Here is a tiny trained network, its code and every weight. The questions are about switching its units off for an input and a class, where a switched-off unit gives its printed mean instead of its output.

import numpy as np


def w(rows, s, z=0):
    codes = np.array(rows[::2]) - 128.0
    scale = np.full(codes.shape[1], s)
    scale[-1] = z or s
    return codes * scale


def f(y):
    return y / 2 * (1 + np.tanh(0.7978845608 * (y + 0.044715 * y**3)))


def log_softmax(a):
    a = a - a.max(-1, keepdims=True)
    return a - np.log(np.exp(a).sum(-1, keepdims=True))


def net(x, mask):
    res = np.array(x, float).reshape(1, 7) / 4 @ E
    y = f(res @ A[0][:, :-1].T + A[0][:, -1])
    res = res + np.where(mask, y, B[0][:, -1]) @ B[0][:, :-1]
    return log_softmax(res[-1] @ U[:, :-1].T + U[:, -1])


A, B = {}, {}
E = w([
[128,122,215,30,197,125],'x0',
[130,127,126,128,129,127],'x1',
[100,171,203,201,165,7],'x2',
[129,127,127,128,129,127],'x3',
[128,127,127,128,129,127],'x4',
[128,129,126,128,129,127],'x5',
[138,98,120,72,29,49],'x6',
],0.011)
A[0] = w([
[135,131,115,74,48,71,13],'n0',
[131,135,130,106,94,108,34],'n1',
[129,127,68,204,64,170,30],'n2',
[86,114,108,109,125,144,53],'n3',
[120,131,143,106,80,117,22],'n4',
[108,134,103,164,95,143,77],'n5',
[147,127,102,82,94,219,123],'n6',
[131,132,148,157,133,101,141],'n7',
[115,114,144,80,166,125,41],'n8',
[64,141,88,87,113,119,3],'n9',
[126,123,118,119,129,128,58],'n10',
[124,120,161,144,147,93,137],'n11',
[129,107,132,89,67,100,33],'n12',
[121,146,170,189,153,41,113],'n13',
[130,125,94,66,105,206,111],'n14',
[122,123,139,169,179,190,15],'n15',
[138,134,129,100,90,100,11],'n16',
[149,155,121,158,95,137,23],'n17',
[140,114,158,87,151,122,57],'n18',
[121,131,101,198,101,101,106],'n19',
[130,140,129,179,198,203,2],'n20',
[128,138,133,169,167,178,9],'n21',
[122,144,201,5,175,145,55],'n22',
[117,134,130,159,94,144,59],'n23',
[114,122,112,109,123,145,82],'n24',
],0.02,0.0028)
B[0] = w([
[86,163,7,138,133,164,211],'n0',
[94,132,94,133,118,130,153],'n1',
[186,31,147,120,136,28,217],'n2',
[126,174,160,112,135,105,141],'n3',
[102,138,83,128,138,141,156],'n4',
[167,111,130,137,120,69,165],'n5',
[121,174,255,141,127,199,218],'n6',
[133,153,171,122,131,174,170],'n7',
[159,79,112,128,122,97,163],'n8',
[108,137,125,141,120,140,143],'n9',
[105,132,144,123,127,112,127],'n10',
[145,149,179,134,126,189,179],'n11',
[90,161,42,130,134,137,185],'n12',
[117,189,251,110,114,201,250],'n13',
[136,185,231,114,118,196,214],'n14',
[67,179,54,113,111,95,190],'n15',
[100,153,75,133,127,126,162],'n16',
[139,67,121,132,123,129,150],'n17',
[151,87,123,127,122,84,162],'n18',
[173,64,145,121,142,69,195],'n19',
[85,150,4,138,137,165,212],'n20',
[105,139,37,141,109,154,180],'n21',
[190,27,122,140,135,18,228],'n22',
[157,113,119,126,154,112,147],'n23',
[132,140,160,128,131,158,144],'n24',
],0.026,0.021)
U = w([
[198,149,230,159,123,187,251],'0',
[253,10,130,178,146,32,48],'1',
[106,149,2,187,130,143,67],'2',
],0.0067,0.0024)

Each question gives the input, the list of numbers given to net, and the class t.
The units are the neurons (one row each of A and B). Each row of codes is followed by its name. A weight is (code - 128) times the scale printed after its matrix; where a second scale follows, it is the last column's (A, B and U).
mask holds one flag per neuron, in row order. A switched-off neuron (its flag False) gives its mean, the last column of its row in B, instead of its output. The means were averaged over made-up inputs and are rounded, as every weight is.
A unit's drop is (log p(t) with every unit on - log p(t) with that unit switched off) / (log p(t) with every unit on - log p(t) with every unit switched off).
The circuit of an input: a set's keep is (log p(t) with only the set's units on - log p(t) with every unit switched off) / (log p(t) with every unit on - log p(t) with every unit switched off). Starting from the 12 units with the biggest drops (on a tie, the unit counted first), units are removed one at a time, each time the one whose removal leaves the highest keep (on an exact tie, the one counted first), for as long as the keep stays at least 0.8.
circuit, biggest first: the units of the circuit, biggest drop first
k most important neurons: the k neurons with the biggest drops, biggest first
drop of u: that unit's drop, to one decimal
input [4,-3,6,6,-8,-8,7], class 2: circuit, biggest first => (n0)
input [7,3,-5,-5,1,7,-4], class 1: 2 most important neurons => (n22, n13)
input [-2,0,-5,6,3,0,7], class 2: 3 most important neurons => (n0, n13, n12)
input [7,8,6,-8,0,-3,4], class 1: 2 most important neurons => (n22, n6)
input [-8,-1,6,3,2,-1,1], class 1: 2 most important neurons => (n19, n2)
input [6,0,-5,-5,5,1,0], class 1: 3 most important neurons => (n22, n13, n8)
input [8,-1,7,5,-4,0,5], class 1: 2 most important neurons => (n22, n6)
input [6,-7,-5,-1,3,3,-8], class 2: 2 most important neurons => (n20, n15)
input [7,-5,-6,4,-7,2,-2], class 1: 4 most important neurons => (n22, n13, n8, n18)
input [-6,6,3,4,-7,-1,8], class 2: 2 most important neurons => (n0, n22)
input [4,-4,-1,-8,1,5,3], class 1: drop of n22 => 0.2
input [-8,2,-4,-5,-8,5,-7], class 1: drop of n2 => 4.4
